In the rows, zero is written as 128.
Facts:
(1018) {ε=a}
(1022) {ε=a}
(1045) {ξ=(694), ε=c}
(1047) {ξ=(940), ε=a}
(105) {ξ=(321), ε=a}
(1055) {ξ=(321), ε=a}
(1079) {ξ=(630), ε=c}
(11) {ξ=(975), ε=a}
(1103) {ξ=(1022), ε=a}
(1104) {ξ=(514), ε=b}
(1109) {ξ=(1055), ε=a}
(1113) {ξ=(736), ε=a}
(1141) {ξ=(274), ε=b}
(1148) {ξ=(1047), ε=a}
(1168) {ξ=(521), ε=a}
(1194) {ξ=(43), ε=b}
(1204) {ξ=(940), ε=a}
(122) {ξ=(521), ε=b}
(1224) {ξ=(224), ε=a}
(1228) {ξ=(287), ε=a}
(125) {ξ=(623), ε=b}
(16) {ξ=(736), ε=d}
(165) {ξ=(907), ε=b}
(170) {ξ=(1022), ε=a}
(174) {ξ=(630), ε=a}
(187) {ξ=(1168), ε=a}
(204) {ξ=(349), ε=b}
(21) {ξ=(514), ε=d}
(223) {ε=b}
(224) {ξ=(321), ε=d}
(227) {ξ=(399), ε=c}
(228) {ξ=(890), ε=a}
(229) {ξ=(422), ε=a}
(231) {ξ=(223), ε=d}
(244) {ξ=(392), ε=d}
(263) {ξ=(904), ε=c}
(264) {ε=b}
(265) {ξ=(623), ε=c}
(274) {ξ=(630), ε=d}
(277) {ξ=(514), ε=a}
(285) {ξ=(334), ε=b}
(287) {ε=a}
(301) {ξ=(264), ε=d}
(303) {ξ=(285), ε=a}
(305) {ξ=(264), ε=b}
(321) {ε=a}
(329) {ξ=(231), ε=b}
(332) {ξ=(1018), ε=b}
(334) {ε=c}
(347) {ξ=(975), ε=a}
(349) {ξ=(287), ε=a}
(358) {ξ=(395), ε=c}
(365) {ξ=(736), ε=a}
(372) {ξ=(264), ε=a}
(378) {ξ=(1018), ε=a}
(392) {ξ=(736), ε=b}
(395) {ξ=(890), ε=a}
(399) {ξ=(630), ε=a}
(401) {ξ=(57), ε=a}
(413) {ξ=(170), ε=a}
(42) {ξ=(321), ε=a}
(422) {ε=a}
(426) {ξ=(493), ε=c}
(429) {ξ=(372), ε=a}
(43) {ε=a}
(452) {ξ=(378), ε=a}
(454) {ξ=(823), ε=a}
(471) {ξ=(700), ε=b}
(477) {ξ=(105), ε=a}
(493) {ξ=(975), ε=b}
(494) {ξ=(349), ε=c}
(514) {ξ=(736), ε=c}
(521) {ε=b}
(522) {ξ=(890), ε=a}
(525) {ξ=(1047), ε=b}
(531) {ξ=(305), ε=a}
(551) {ξ=(471), ε=a}
(557) {ξ=(700), ε=d}
(57) {ξ=(287), ε=c}
(572) {ξ=(399), ε=a}
(579) {ξ=(1204), ε=d}
(581) {ξ=(823), ε=d}
(585) {ξ=(587), ε=a}
(587) {ξ=(334), ε=c}
(590) {ξ=(1079), ε=d}
(591) {ξ=(694), ε=a}
(592) {ξ=(285), ε=b}
(623) {ξ=(940), ε=b}
(630) {ε=a}
(643) {ξ=(890), ε=b}
(694) {ξ=(287), ε=a}
(700) {ε=a}
(701) {ξ=(736), ε=a}
(736) {ε=b}
(758) {ξ=(1022), ε=a}
(771) {ξ=(940), ε=c}
(776) {ξ=(395), ε=b}
(78) {ξ=(372), ε=d}
(8) {ξ=(334), ε=b}
(820) {ξ=(1055), ε=d}
(823) {ε=a}
(836) {ξ=(1228), ε=b}
(884) {ξ=(701), ε=a}
(890) {ε=b}
(904) {ξ=(287), ε=d}
(905) {ξ=(274), ε=a}
(907) {ξ=(264), ε=a}
(921) {ξ=(287), ε=b}
(936) {ξ=(223), ε=a}
(940) {ε=c}
(949) {ξ=(347), ε=d}
(951) {ξ=(392), ε=a}
(955) {ξ=(105), ε=c}
(975) {ε=d}

Known rows:
[152 131 116 165 139 151 172 159 108  81 132 156 120 104 142 146 151 157
 121 156 125  67 100 134 161 138 130 153  91 160 129  97 142 111 114  99
 114] -> (11)
[161 115 125 145  97 152  74 174 150 197 174 142 112 155 130 162 109  92
 164  88 146 174  86  94  91 100 106 116 143  95 175 181 172 168 164  90
 152] -> (227)
[112 151  88 164 102 141 151  73 105  90  89 145 143 118 133 106 128 124
 137 165 146  63  97 147 166 111 128  78  88 115  91 123  75 118  91 101
 126] -> (372)
[148 130 130 102 156 146 168 110 140  80  96 143 140 143 129  91 111 122
 114 119 128  61  75 111 172 169 124 146  96 140 106 151 169  91 112  98
 137] -> (477)
[ 99 122 155  82 140 160  85 154 128 117 142 105 142 155 102 107 108  86
 106 121 124 193 192  76 111  98 139 141 169 100 144  90  72 150 146 177
 150] -> (392)
[142 128 160 133  98 160  78 158 149 180 161 155 144 160 118 172 139  79
 168 122  84 170 121  81  91  76 109 104 182  97 160 175  87 128 160  99
  98] -> (514)
[109 134 175 144 154  82  93  62 150 209 159  95  92  97 183 169 169 151
 155 107 122 187 138 178 103 163 141 152 115 132  75 164 186 123 183 177
 147] -> (579)
[105 120 167 105 134 141  88 173 138 134 162  82 123 142 106  87  96 130
  84  94 140 188 186  79 129 136 125 155 152  98 144  90 101 161 151 179
 159] -> (122)
[101 124 150  86 111 144  90 166 134 128 154  81 142 126 102  93 100 126
 105 112 143 188 191  78 124 124 137 138 166  98 151  93  75 163 161 180
 160] -> (521)
[104 120 166 105 134 140  86 172 138 135 160  83 124 143 103  87  96 128
  84  94 141 191 186  79 129 137 125 154 151  97 142  88 103 161 151 178
 158] -> (1194)
[116 128  98 120 133 129 176 144 109  94 108 139 148 115 137 113 129 162
 152 167 129  74 105 174 134 124 116  99 103 138 159 134  97  98  93 111
  90] -> (522)
[ 99 118 170  92 155 162  80 165 129 118 146 121 118 171 107 105 106  82
  84 104 114 194 189  78 111 102 130 157 161 100 136  86  90 139 126 173
 140] -> (1104)
[171 125 144 141  90 114  77 155 150 183 167  96 132 135 103 172 116  86
 161 128  92  94 134  90  91 111 104 101 181  93 163 194  88 158 147 121
 107] -> (587)
[146 117  82 160 104  75 169 144  99  83  75 173 128 135 113 130 125 142
  92 116 130 129  74 163 127 125 157 126 117 175 119 110 183 100  74 109
 106] -> (591)
[124 162 173 156 149  79 107  58 149 209 119 107  85  90 201 102 155 140
 137  93 100 187 156 157 119 126 125 117 120 128  73 156 127 168 182 137
 134] -> (301)
[ 99  98 158  95 106 145  79 159 137 139 167  76 143 145 102 141 121 125
 111 125 159 187 186  86 121 151 150 147 154  95 142  94 102 135 169 180
 164] -> (623)
[105 120 166 105 133 141  88 174 138 135 161  83 123 141 103  87  96 130
  84  94 140 190 187  79 131 137 124 155 152  98 144  89 101 161 152 178
 159] -> (332)

Rows:
No name comes twice in this set of rows, the named rows included.
[123 152 120  84 152  95 110  60 150 208 145 125 104  86 155 131 160 160
 172 104 147 191 184 167  98 114 134 107 118 156  83 182 164 174 184 112
 154] : (274)
[101 117 173  97 138 128 102 177 139 166 162  79 142 147 113  79  90 150
  84 105 131 192 185  90 121 133 113 150 152  97 163  90  93 152 146 179
 146] : (643)
[100 116 174  90 142 117 120 178 139 185 163  78 147 148 123  75  85 163
  84 117 121 193 182 108 117 133 108 146 150  96 173  90  87 142 142 178
 126] : (776)
[139 154 172 123 156  79 125  71 148 208 136 111  85  89 185 130 161 153
 149  94  97 189 170 162 106 138 126 144 138 154  74 159 165 160 181 145
 125] : (557)
[144 113 160 154  84 144  76 163 150 191 172 105 145 145 112 173 143  86
 169 120 100 114  88  92  93 120 110 107 179  93 161 188 119 126 173 134
 136] : (940)
[114 128 104 119 135 125 177 156 108 101 110 137 149 116 145 105 126 164
 150 167 126  78 103 177 132 123 113  96 101 136 163 135  97  96  93 112
  85] : (395)
[109  93 119 165 141 140 134 118 120  87 148 129 136 149 133 169 158 145
 123 163 160  70  77 178 145 164 132 150  79 119 113 111 180  91 106 155
 136] : (1148)
[168 125 149 142  88 125  77 160 150 183 169 102 137 136 106 172 121  85
 164 122  91 102 118  88  92 107 105 101 182  92 163 191  93 155 157 115
 112] : (334)
[131 150 137  97 156  93 101  71 151 208 158 134  69  92 184 119 154 162
 162  87 152 193 171 172  98 127 122 135  94 156  81 166 185 173 181  99
 153] : (590)
[116 163 173 165 142  80  99  55 148 209 112 106  85  92 209  89 150 130
 128  92 103 183 149 154 132 117 125  98 107 116  73 153 103 172 179 134
 138] : (78)
[132 131  93 104 141 143 169  94 123  83  94 145 145 121 114 119 130 131
 151 156 136  61  93 129 159 152 132 114 110 144 125 151 124  96 111 104
 129] : (321)

The same objects again, as new rows of numbers:
Known rows:
[ 96 122 133 107 174 126 155 222 104 123 152 145 135 107 133 126 143 124
 173 180  96 175 124 114 159 107 173 202 130 160 152 157 188 132  93 124
 124 110 126 147 153 106 103 102 137 100 130 148  91 104 130 105  90 119] -> (231)
[118 118 192 104  87 136 142 156 147 142 136 146 121 128 173 111 166 111
 124 154 124 167  82 107 108 100 157 133 113 138 121 144 109 160 155 148
 120 103 135 136 129  99 159 178 122 136 136 104 140 130  59 149 149 114] -> (907)
[111 102 109  89 132 113  91 139 138 125 108 115 150 150  92  61 129 169
 176 159  76 123 109  50 157 116 134 128 121 108 170 130 160 109 163  92
 154 131 116 151 125 131  89 113 156  68  71  69  83 204 151 128 132 152] -> (955)
[ 86 128 155 134 109 114 158 177 108 101  95 124 131 137 111 148 127 104
 104 144  91 152 135 148 121 115 129 151 159 127  68 153 132 179 153 136
 112  94 178 139 156 121  89 171 170 152 129 106 141 123 119 135 168  94] -> (287)
[ 85 130 172 146 106 119 158 171 119  95 108 134 134 155 122 152 127 122
 118 130 103 148 116 139 114 120 144 133 144 119  65 145 124 181 158 141
 121  98 159 136 162 110 111 162 163 170 127 125 135 124 107 135 153 105] -> (694)
[115 109 120  76 146 115 130 172 146 140 160 162 135 122 128 117 170 113
 171 177  50 149 132 101 185 136 185 191 103 189 162 134 223 112 117  98
 127 112 119 154 106 111 143 111 127  84 111 148 122 147 119 131 132 143] -> (301)
[108  97 121  93 113 123 105 153 153  77 187 137 142 134 150 126 187 142
 169 165 169 153  82  99 157  92 189 107  46 132 177 135 120 142 111 112
 124 108 149 155 127  95 121 148 152 121 190  55 130 108  76  97 137  89] -> (305)
[101 121 190 126 103 146 150 143 116 136 123 131 127 142 146 140 110 138
 137 141 135 157 101 125 104 104 147 134 150 121 107 148 114 169 142 147
 128 110 139 134 151 111 144 147 120 130 133 127 129 139  87 132 114 117] -> (170)
[107 152 119 104 162 123 140 206 112 132 102 127 152 147 142 107 143 196
 152 180 149 155  94  99 130 100 144 131  63  80 171 169  81 119 164  86
 177 145  80 159 203 125 119  89 170 129  95  94  63 224 124  94 118 122] -> (940)
[112 134 110  94 141 114 111 148 140 132 108 133 155 170 115 102 130 194
 167 155 106 126 108  82 159 127 153 115  75 105 175 141 130 111 180  76
 165 147  87 156 156 135 136  91 153 102  72 106  87 253 134 116 140 149] -> (771)
[105 111 147 102  87 126 132 104 131 144 106 132 132 154 104 148 108 121
 118 142  68 123 142 132 137 138 137 141 159 143  92 134 158 155 158 109
 124 106 161 146 117 132 142 152 131 109 113 119 159 181 113 151 162 129] -> (401)
[105 118 169 110 103 145 148 148 109 151 113 124 125 124 136 135 110 122
 120 160 121 158 117 128 111 101 133 152 165 127 109 156 117 160 137 136
 121 107 154 138 143 118 129 155 123 110 135 105 130 140  98 134 124 108] -> (422)
[ 94  96 104 100 134 133 113 139 111  87 163 113 144 129 115 150 128 156
 171 164 175 150 117 122 159  89 166 126  96 122 172 146 132 150  89 108
 120 113 166 156 142 117  90 122 147  91 190  60 126 121 115  77 109  83] -> (493)
[110  82 176 110  88 146 136 140 109 143 124 111 125 119 121 103 119 120
 132 171  89 135  97  87  76 103 112 158 191 102  82 137 123 152 121 135
 164  86 156 149 133 103  99 150 140 105 132  77 118  99 107 138  94 127] -> (321)
[110  83 177 109  88 146 135 139 109 143 124 110 125 119 121 102 119 121
 132 171  88 135  99  87  77 103 113 157 191 103  82 138 124 151 120 136
 164  86 155 148 135 103 100 151 139 106 131  77 119 101 106 138  94 127] -> (1055)
[111 115 161 118  72 136 129 106 150 160 119 136 148 158 121 149  92 142
 145 140  85 106 137 110 135 132 161 108 153 139  97 119 119 126 138 115
 124 117 128 132 122 117 173 161  91 120 123 156 139 187  96 164 133 151] -> (277)
[123 113 178  84  89 134 140 156 141 157 126 139 115 107 168 102 172  94
 111 171 112 173  96 110 114  95 144 150 123 150 132 153 116 153 151 141
 109 101 150 139 116 108 148 191 121 112 139  82 146 132  63 153 162 103] -> (372)

Rows:
No name comes twice in this set of rows, the named rows included.
[101 114 162 118  83 124 135 105 142 127 117 143 136 173 111 153 112 135
 130 126  74 119 127 127 132 145 151 124 143 137  83 126 153 160 166 114
 133 107 148 142 126 121 154 146 134 134 110 137 156 178 105 149 157 138] : (591)
[ 82 146 124 141 162  94 127 222 123  64  96 124 154 159 110  87 149 166
 164 137 120 157  99  87 157  99 150 115  90  97 141 151 125 147 175 124
 125 128 123 136 181 121  62 131 193 144  84  88  69 162 147 112 155 112] : (57)
[112 114 135  92 142 113 132 171 157 125 173 172 139 140 136 120 173 128
 184 162  57 145 116  94 179 142 199 174  88 183 154 125 216 117 124 104
 136 113 104 150 116 101 159 105 128 107 110 167 119 146 109 132 124 153] : (78)
[110 119 108  81 155 124 144 172 122 150 149 155 141 129 116 148 139 136
 164 186  56 138 149 123 173 146 174 198 109 169 147 143 208 109 109  77
 153 117 109 165 136 120 147  79 134  90 113 164 115 175 135 113 110 145] : (579)
[ 79 136 135 142 176 103 164 246 115  71 149 155 145 137 120 142 161 125
 172 154  79 164 123 123 163 126 184 184 109 153 107 145 192 149 113 128
 127 100 128 145 172  96  89 108 176 156 123 166  93  89 138 107 117 117] : (904)
[109  97 122  90 114 124 103 154 157  78 187 138 140 133 153 123 196 138
 168 166 171 155  79  97 157  90 191 106  40 135 177 135 121 142 113 114
 122 106 148 154 125  93 123 152 151 122 190  53 132 106  73  96 142  89] : (264)

The same objects again, as new rows of numbers:
Known rows:
[100 196 124 119 153  80 126 141 168  83 143 151 115 125 159 103 132 108
  83 116 148 145 137 156 104 137 108  87  68] -> (305)
[ 99 190 122 118 154  81 129 141 171  84 142 151 109 118 156 101 136 110
  83 122 145 148 142 160 107 133 105  90  71] -> (264)
[124 193 132 112 191  93 105 130 159 122 102 136 139 125 153 111 121  75
 101 101 119 108 122 142 103 121 115  79  91] -> (531)
[ 97 193  69 101 184  71 109 134 185 120 115 142  77 135 145 110  97  83
  78 116 116 151 113 176  94 102 136  98  96] -> (301)
[ 94 151 120 119 177 114 119 135 157 123 117 130 128  69 132 118 152  86
  85 130 102 121 151 153 100 113 106  96  89] -> (701)
[ 89 167 116 116 144  85 130 149 170  90 143 144 101  94 148  99 144 112
  77 140 137 152 152 170 104 115  97  99  69] -> (736)
[ 83 161  60  98 170  78 111 145 184 128 115 137  68 103 135 109 108  86
  71 140 105 157 127 189  90  76 126 109  93] -> (16)
[ 96 152 120 119 177 115 119 134 157 123 117 131 128  69 132 117 152  85
  85 130 103 121 150 153 101 113 106  96  90] -> (365)
[120 167 124 113 194 100 119 127 167 125  99 136 116  99 143  98 137  79
 102 124 105 126 142 161 114 110 104  94 104] -> (551)
[ 83 169  64  92 177  97 117 141 197 131 116 123  63 100 142  87 116 103
  80 106 124 161 122 200 115  88 122 101  96] -> (590)
[ 93 207 107  96 135  94 141 123 173  89 125 116  77 107 138 131 113  43
 138 131 110 147 161 189 115  89  99  97  93] -> (955)
[ 89 161 124 133 205  97 129 132 169 106 106 132 112  97 144 116 151  89
  95 125 101 135 152 146 118 133 104  89 116] -> (522)
[105 166 123 124 195 112 128 120 163 115 115 138 122  86 133 110 153  87
  93 120 104 128 150 152 111 132 110  95 102] -> (1103)
[ 82 175  63 111 186  88 127 126 186 112 127 146  66 107 130 113 123  93
  70 128 107 164 133 179  98 118 135 108 103] -> (231)
[119 169 115 122 155  82 140 124 168  92 141 166  91 109 146  84 155 110
  75 131 137 158 158 178 113 131  97 105  75] -> (493)
[ 94 170  63 113 186  87 128 117 182 117 127 155  63 108 127 107 129  92
  66 127 106 164 136 185  98 119 134 112 100] -> (975)
[111 178 118 109 156  72 127 146 180  94 126 147  93 118 157  82 129 106
  92 136 139 157 143 178 116 105  94  97  81] -> (122)

Rows:
No name comes twice in this set of rows, the named rows included.
[ 88 200  61  99 147  76 125 146 201 128 100 145  62 104 136 124 102  55
 101 137 102 156 132 200 103  95 130 118 101] : (820)
[ 86 161 114 114 137  86 127 153 168  93 144 144 104  88 147 101 144 111
  73 144 136 150 153 171 101 108  95  99  64] : (392)
[104 161 124 122 204  86 120 138 173 115  91 130 108 109 151 104 135  81
 102 127 103 134 143 154 121 109  98  89 117] : (228)
[ 95 180  55 119 203  98 118 128 187 102 125 134  65  96 135 119 115 105
  81 127 106 177 137 185  94 101 139 116 111] : (904)
[ 73 171 111 117 192  67 136 127 172  65 124 107  60 142 156 116 118  79
 115 132 109 167 160 168 125  91  88  79 119] : (358)
[ 75 192  63 110 160  89 131 136 193 117 118 147  67  96 128 129 119  70
  86 133 104 159 136 188 100 117 136 115 100] : (224)
[137 160 121 115 194  99 121 115 162 131  99 146 112 101 139  90 144  78
  96 121 105 127 146 167 114 111 102  99 101] : (11)
[ 83 167 118 126 173  45 131 164 190  76 112 141  75 138 174  91 127 109
  91 144 133 170 148 167 128 108  83  88 103] : (776)
[ 79 177 110 103 167 121 140 110 163  79 156 102  83  95 135 109 140  94
 109 103 127 153 160 178 121 105  98  84  87] : (1079)
[ 95 175  64 101 186  76 118 133 190 121 113 143  62 120 137 101 108  86
  78 131 107 163 125 189 102  93 129 108 105] : (557)

The same objects again, as new rows of numbers:
Known rows:
[126  94 184 196  99 157 155 165 124 188 136 170 134 108 118 123 144 124
  99  65 131 145  84 110  87 124 164 164 148 101] -> (16)
[108 159 113 103 106 124 141 164 128 112 148 110 120  81 156 157 109  92
 139 130 109 178 168 170 162 109 161 107 154 133] -> (477)
[117 145 119 100 145 138 139 133 125 125 135 109 127  82 165 136  97 122
 128 127 114 152 141 118 157 103 128 111 139 145] -> (229)
[109 160 114 103 106 124 140 164 127 113 148 109 121  81 156 156 109  92
 138 130 110 177 168 170 164 110 162 108 156 133] -> (1109)
[110 146 149  76 141 123 133 135 120 120 129  88 122  60 186 134  98 131
 122 122 123 122 129 115 149 104 125 129 146 142] -> (11)
[ 88 130 147  80 152 127 111 136 121 113 118  90 104  44 180  97 108 125
 112 143 132 102 134 116 128 120 114 136 137 146] -> (347)
[ 80  77 153  89 146 134 199 111 100 144  71 184 135 216 120 152 165 101
 160 133 154 108  97 151 111 215 156 142 112 108] -> (514)
[ 95 138 101 137 174 161 105 114 137 133 135 140 118  82 145 135 101 130
 116 178 114 135 152 133 144 132 114  92 157 190] -> (907)
[124 118  82 110 127 150 122 127 144  91 114  99 141  85 133  60 108  95
 141 134  72 171 132 126 118 110 100  99 166 160] -> (694)
[ 80 120 135  98 164 152 171 134 135 127 141 145 141 102 169 138  90 128
 116 129 115 152 132 142 146 105 170 123 135 120] -> (951)
[145 181  95 104 150 122 171 124 150 120 102 120 124  91 154 125  89 107
 142  98 139 153 138 109 138  82 146 105 138 178] -> (572)
[ 96 130 110 112 153 148 117 135 126 119 123 120 112  74 152 102 110 113
 119 147 119 143 153 120 140 119 120 114 128 152] -> (700)
[115 145 119 100 144 140 135 134 126 125 132 109 127  80 165 136  99 122
 127 128 116 151 143 118 156 103 128 113 140 147] -> (454)
[140 135  97  97 120 140 140 126 140  98 125  91 154  91 148  99  98 107
 146 116  72 177 123 123 137  95 108 100 173 153] -> (401)
[160 132 148 140 112  83  97 105 139 103 165 128 145 201  95 156 140 183
 117 140 150  66 117 161 118 115 132 153  95  82] -> (332)
[140 117 136 153 122  95  80 106 142  98 156 138 131 196  80 121 152 173
 108 161 153  58 130 164 101 131 125 152  84  87] -> (521)
[114 155 113 125 164 150 124 111 134 141 147 130 133  90 158 175  88 142
 123 158 110 143 139 129 163 115 121  91 173 187] -> (429)

Rows:
No name comes twice in this set of rows, the named rows included.
[133  98 161 211  93 156 107 165 116 183 118 149 107  82 104  86 162 113
  99  83 136 134 104  91  81 137 120 158 137 127] : (231)
[132 116 172 122 119  73  73 108 137  93 151 110 124 166 107 117 152 184
 100 156 168  16 111 160  90 132 120 176  92  82] : (493)
[152 121 166 218  99 155 117 145 125 199 139 155 128  99 112 149 144 135
 105  85 125 139  91 100 100 132 124 140 175 151] : (301)
[145 114 210 165  78 124 121 165 110 181 123 110 115  61 144 117 149 134
 100  57 142 106  75  85  87 122 125 179 158 115] : (949)
[122 104 162 139 134  97 135 107 152 108 174 169 162 225  96 157 129 189
 103 143 149  66 106 188 108 117 178 162  93  53] : (1104)
[189 168 120 146 119  67 130  95 167  98 135 141 141 214  81 144 130 166
 131 111 175  69 115 152 100  95 152 144  94 114] : (1141)
[120 120  87 112 132 151 121 129 143  95 116 104 138  84 135  66 109  97
 137 138  79 167 137 126 121 111 102 102 158 159] : (287)
[154 113 173 197  81 145 125 163 116 187 129 139 122  90 118 121 151 122
 108  61 131 143  92  88  97 122 129 158 150 121] : (557)
[ 96 140 101 139 177 162 105 111 137 135 136 141 118  83 143 141  98 132
 116 179 113 134 150 134 144 133 113  91 162 195] : (372)
[131 121 186  45 108  87 175 109  81 142  65 102 126 171 160 180 164 117
 175 104 163  77  79 116 129 196 111 151 134 126] : (426)
[ 90 141 102 116 124 137 120 160 131 109 136 121 107  75 144 117 119  89
 127 150 113 165 174 161 145 123 148 110 142 142] : (321)
[133  96 159 214  94 158 106 165 119 182 118 151 107  85 102  85 162 110
 100  85 134 138 107  93  79 139 123 157 138 128] : (581)

